Here is a tiny trained network, its code and every weight. The questions are about switching its units off for an input and a target symbol, where a switched-off unit gives its printed mean instead of its output.

import numpy as np


def w(rows, s, z=0):
    codes = np.array(rows[::2]) - 128.0
    scale = np.full(codes.shape[1], s)
    scale[-1] = z or s
    return codes * scale


def f(y):
    return y / 2 * (1 + np.tanh(0.7978845608 * (y + 0.044715 * y**3)))


def softmax(a):
    e = np.exp(a - a.max(-1, keepdims=True))
    return e / e.sum(-1, keepdims=True)


def log_softmax(a):
    a = a - a.max(-1, keepdims=True)
    return a - np.log(np.exp(a).sum(-1, keepdims=True))


def net(x, mask):
    ids = ['αγδεζηθμξπτφψω'.index(c) for c in x.split()]
    T = len(ids)
    res = E[ids] + P[:T]
    u = 0
    for l in range(2):
        r = res
        for j in range(2):
            rows = slice(3 * j, 3 * j + 3)
            q, k, v = (r @ M[l][rows].T for M in (Q, K, V))
            z = softmax(np.where(np.tri(T) > 0, q @ k.T / 3**0.5, -1e9)) @ v
            o = O[l][rows]
            res = res + np.where(mask[u + j], z, o[:, -1]) @ o[:, :-1]
        u += 2
        y = f(res @ A[l][:, :-1].T + A[l][:, -1])
        res = res + np.where(mask[u : u + 12], y, B[l][:, -1]) @ B[l][:, :-1]
        u += 12
    return log_softmax(res[-1] @ U[:, :-1].T + U[:, -1])


Q, K, V, O, A, B = {}, {}, {}, {}, {}, {}
E = w([
[98,244,63,80,160,69,53,175],'α',
[5,51,224,53,96,130,111,132],'γ',
[39,84,154,67,115,150,167,250],'δ',
[88,190,81,112,162,107,68,109],'ε',
[178,30,42,64,149,47,149,180],'ζ',
[110,222,43,103,136,139,60,51],'η',
[206,175,38,131,217,153,162,111],'θ',
[57,112,52,94,169,137,42,175],'μ',
[180,142,169,94,223,197,127,105],'ξ',
[55,50,124,155,54,134,247,2],'π',
[116,143,89,128,121,76,120,128],'τ',
[131,198,115,118,50,127,165,135],'φ',
[95,187,97,102,76,134,130,82],'ψ',
[154,80,113,133,181,231,246,158],'ω',
],0.015)
P = w([
[85,170,164,254,237,127,204,97],'0',
[123,157,63,104,51,188,171,195],'1',
[103,154,48,89,98,185,162,173],'2',
[109,165,40,94,120,188,153,214],'3',
[103,145,29,86,161,187,151,215],'4',
[98,145,26,82,177,200,169,196],'5',
],0.0061)
Q[0] = w([
[189,193,126,190,89,106,130,92],'0.h1',
[190,82,205,201,105,112,58,109],'0.h1',
[148,109,133,123,71,152,123,103],'0.h1',
[208,84,158,201,156,83,167,17],'0.h2',
[99,46,187,187,54,124,140,79],'0.h2',
[199,89,255,118,208,206,139,163],'0.h2',
],0.0087)
K[0] = w([
[214,134,111,95,103,161,137,143],'0.h1',
[180,103,53,24,7,96,109,113],'0.h1',
[168,70,149,75,150,122,111,140],'0.h1',
[189,124,123,203,2,156,152,74],'0.h2',
[73,93,121,144,31,108,127,76],'0.h2',
[146,156,206,238,110,125,81,77],'0.h2',
],0.0091)
V[0] = w([
[199,164,121,58,199,234,138,121],'0.h1',
[82,68,113,19,221,135,50,25],'0.h1',
[122,48,65,229,155,59,130,180],'0.h1',
[56,156,126,194,139,185,122,47],'0.h2',
[185,3,42,108,95,147,145,39],'0.h2',
[132,169,121,182,76,39,242,108],'0.h2',
],0.0059)
O[0] = w([
[191,130,154,117,195,157,141,179,251],'0.h1',
[143,152,170,169,65,109,1,188,174],'0.h1',
[86,136,93,214,174,77,158,229,151],'0.h1',
[155,113,145,226,210,141,85,114,9],'0.h2',
[168,141,93,152,28,179,129,127,17],'0.h2',
[150,119,70,116,188,176,193,25,42],'0.h2',
],0.0078,0.0022)
A[0] = w([
[132,85,189,104,79,185,185,193,154],'0.n1',
[53,186,33,107,102,201,193,253,127],'0.n2',
[225,82,160,169,139,186,214,69,78],'0.n3',
[180,71,205,85,122,51,110,181,183],'0.n4',
[155,131,143,121,132,223,210,106,254],'0.n5',
[232,108,145,43,230,112,103,114,112],'0.n6',
[109,219,140,70,101,176,137,122,78],'0.n7',
[34,162,11,80,107,213,114,106,87],'0.n8',
[179,207,145,106,66,189,138,134,115],'0.n9',
[206,216,27,11,198,49,158,142,110],'0.n10',
[44,45,160,139,108,76,124,182,85],'0.n11',
[213,55,111,79,113,131,44,123,104],'0.n12',
],0.0057,0.0067)
B[0] = w([
[40,90,86,109,173,155,96,61,159],'0.n1',
[132,112,109,197,210,96,111,171,250],'0.n2',
[56,95,160,153,110,150,121,210,142],'0.n3',
[28,134,85,77,76,237,160,110,163],'0.n4',
[110,195,61,76,125,112,88,135,192],'0.n5',
[72,106,114,118,22,123,146,172,151],'0.n6',
[144,32,200,63,128,151,168,128,142],'0.n7',
[125,94,125,124,106,60,192,172,179],'0.n8',
[148,20,85,134,128,109,70,170,140],'0.n9',
[150,180,235,94,87,172,199,180,235],'0.n10',
[82,139,134,179,76,143,254,33,147],'0.n11',
[115,54,60,155,52,104,77,176,133],'0.n12',
],0.006,0.011)
Q[1] = w([
[124,209,85,142,89,63,110,104],'1.h1',
[229,143,180,190,64,1,82,57],'1.h1',
[74,183,12,68,172,112,121,111],'1.h1',
[192,149,101,115,147,30,121,74],'1.h2',
[34,226,36,71,144,147,97,175],'1.h2',
[191,88,225,187,82,133,170,153],'1.h2',
],0.0067)
K[1] = w([
[73,103,118,85,182,145,81,196],'1.h1',
[154,82,121,68,27,174,82,192],'1.h1',
[147,130,173,174,253,115,165,202],'1.h1',
[90,108,132,50,39,195,120,109],'1.h2',
[129,127,206,182,164,20,193,20],'1.h2',
[149,200,61,45,113,102,117,177],'1.h2',
],0.0077)
V[1] = w([
[182,143,90,67,31,185,229,49],'1.h1',
[97,111,81,169,147,254,95,116],'1.h1',
[60,12,69,91,143,72,141,97],'1.h1',
[97,119,194,39,131,112,137,185],'1.h2',
[198,140,132,182,114,67,152,192],'1.h2',
[38,118,84,147,31,141,220,227],'1.h2',
],0.0065)
O[1] = w([
[108,175,39,80,102,172,123,127,2],'1.h1',
[145,57,85,112,202,156,82,67,153],'1.h1',
[2,61,91,127,172,132,138,158,94],'1.h1',
[112,130,201,83,173,185,137,193,129],'1.h2',
[203,52,99,65,129,73,154,144,111],'1.h2',
[98,100,115,186,81,221,185,217,193],'1.h2',
],0.008,0.0092)
A[1] = w([
[188,87,156,95,132,94,76,85,233],'1.n1',
[129,96,182,76,145,85,77,121,115],'1.n2',
[131,170,96,150,154,143,138,192,171],'1.n3',
[97,113,102,53,202,174,156,152,59],'1.n4',
[179,148,89,171,212,129,166,139,232],'1.n5',
[192,181,97,119,182,135,162,143,189],'1.n6',
[154,90,105,116,181,2,123,96,88],'1.n7',
[145,206,111,174,134,137,88,169,165],'1.n8',
[152,146,156,87,124,176,112,86,251],'1.n9',
[170,128,71,150,193,146,149,150,194],'1.n10',
[114,172,56,77,141,102,88,79,126],'1.n11',
[169,139,158,201,73,138,194,71,192],'1.n12',
],0.008,0.0027)
B[1] = w([
[212,149,121,162,147,160,207,160,171],'1.n1',
[206,154,98,232,119,158,120,136,172],'1.n2',
[151,107,157,131,111,97,112,43,245],'1.n3',
[163,166,135,149,157,130,127,96,218],'1.n4',
[117,122,132,3,78,122,95,140,198],'1.n5',
[164,114,120,67,98,112,94,79,195],'1.n6',
[126,90,170,94,128,130,209,66,183],'1.n7',
[175,66,126,158,62,143,149,73,183],'1.n8',
[113,198,66,126,98,165,96,176,152],'1.n9',
[154,108,120,98,121,93,90,85,192],'1.n10',
[131,139,53,120,139,111,35,247,164],'1.n11',
[180,221,131,197,95,34,85,198,141],'1.n12',
],0.0074,0.011)
U = w([
[152,208,190,101,139,104,141,201,232],'α',
[119,118,180,150,54,189,85,78,253],'γ',
[129,167,111,147,224,147,180,191,162],'δ',
[189,117,139,171,146,141,179,77,78],'ε',
[177,82,92,99,100,160,178,233,46],'ζ',
[209,147,95,169,149,145,125,133,54],'η',
[187,96,147,88,46,164,104,96,30],'θ',
[157,51,145,178,135,87,31,174,164],'μ',
[204,135,135,152,144,255,83,197,87],'ξ',
[153,147,89,198,97,134,147,114,190],'π',
[111,116,129,99,113,40,144,73,83],'τ',
[145,211,106,99,117,189,203,102,50],'φ',
[120,182,95,105,137,89,53,174,136],'ψ',
[170,74,135,83,190,173,107,113,189],'ω',
],0.0056,0.0026)

Each question gives the input, a string of symbols that net reads in full, and the target symbol t.
The units are the heads (3 rows each of Q, K, V and O) and the neurons (one row each of A and B). Each row of codes is followed by its name. A weight is (code - 128) times the scale printed after its matrix; where a second scale follows, it is the last column's (O, A, B and U).
mask holds one flag per unit, layer by layer, with each layer's heads first. A switched-off unit (its flag False) gives its mean, the last column of its rows in O or B, instead of its output. The means were averaged over made-up inputs and are rounded, as every weight is.
A unit's drop is (log p(t) with every unit on - log p(t) with that unit switched off) / (log p(t) with every unit on - log p(t) with every unit switched off).
The circuit of an input: a set's keep is (log p(t) with only the set's units on - log p(t) with every unit switched off) / (log p(t) with every unit on - log p(t) with every unit switched off). Starting from the 12 units with the biggest drops (on a tie, the unit counted first), units are removed one at a time, each time the one whose removal leaves the highest keep (on an exact tie, the one counted first), for as long as the keep stays at least 0.8.
circuit, biggest first: the units of the circuit, biggest drop first
unit that matters most: the unit with the biggest drop
top k neurons: the k neurons with the biggest drops, biggest first
top k neurons in layer l: the k neurons of layer l with the biggest drops, biggest first
which heads matter: for each layer, one digit per head in row order, 1 if its drop is at least 0.15 and else 0, layers parted by /
input μ ψ ω γ, target μ: unit that matters most -> 1.h1
input α δ ψ θ α, target α: which heads matter -> 01 / 11
input δ π α φ, target δ: which heads matter -> 11 / 10
input φ φ α α, target φ: circuit, biggest first -> (0.h1 1.h1)
input α α φ τ, target α: circuit, biggest first -> (1.h1 0.h2 0.n10 1.h2)
input π α η, target π: top 2 neurons in layer 0 -> (0.n3 0.n10)
input δ μ ε, target δ: circuit, biggest first -> (1.h1 0.h1 1.h2 0.h2)
input μ π τ η, target μ: circuit, biggest first -> (0.h1 1.h1 0.h2)
input δ α ζ α, target δ: circuit, biggest first -> (1.h1 0.h2 0.h1 1.h2)
input π φ η, target π: which heads matter -> 11 / 01
input ξ η ε τ, target ξ: which heads matter -> 11 / 11
input γ α α η, target γ: which heads matter -> 10 / 01
input ζ ζ ξ μ φ μ, target μ: circuit, biggest first -> (0.n10 0.h2)
input α γ ε ζ α δ, target δ: unit that matters most -> 0.h2
input ψ ζ γ ψ, target ψ: top 4 neurons -> (0.n2 1.n11 0.n5 0.n10)
input τ α α η ψ, target α: which heads matter -> 00 / 10
input ψ δ η η, target ψ: circuit, biggest first -> (1.h1 1.h2 0.h2 1.n11)
input ω ζ γ α α ζ, target ω: circuit, biggest first -> (1.h1 0.h1 1.n10 0.n1)
input μ μ ζ φ, target μ: which heads matter -> 10 / 10
input φ α φ ξ, target φ: top 3 neurons -> (0.n2 0.n3 1.n4)
input φ ω ζ α ψ, target φ: top 2 neurons -> (0.n3 0.n10)
input θ α θ η π ψ, target θ: top 3 neurons in layer 1 -> (1.n6 1.n8 1.n5)
input φ α ω, target φ: circuit, biggest first -> (0.h1 1.h1)
input γ π φ γ ζ α, target γ: circuit, biggest first -> (1.h2 1.n8 0.h1 1.n3)
input ψ ξ α μ α ψ, target ψ: unit that matters most -> 0.h1
input γ φ ε γ π, target π: which heads matter -> 11 / 00
input ξ α τ τ μ θ, target θ: top 2 neurons in layer 1 -> (1.n6 1.n8)
input π ψ τ, target π: circuit, biggest first -> (1.h2 0.h1 0.h2)
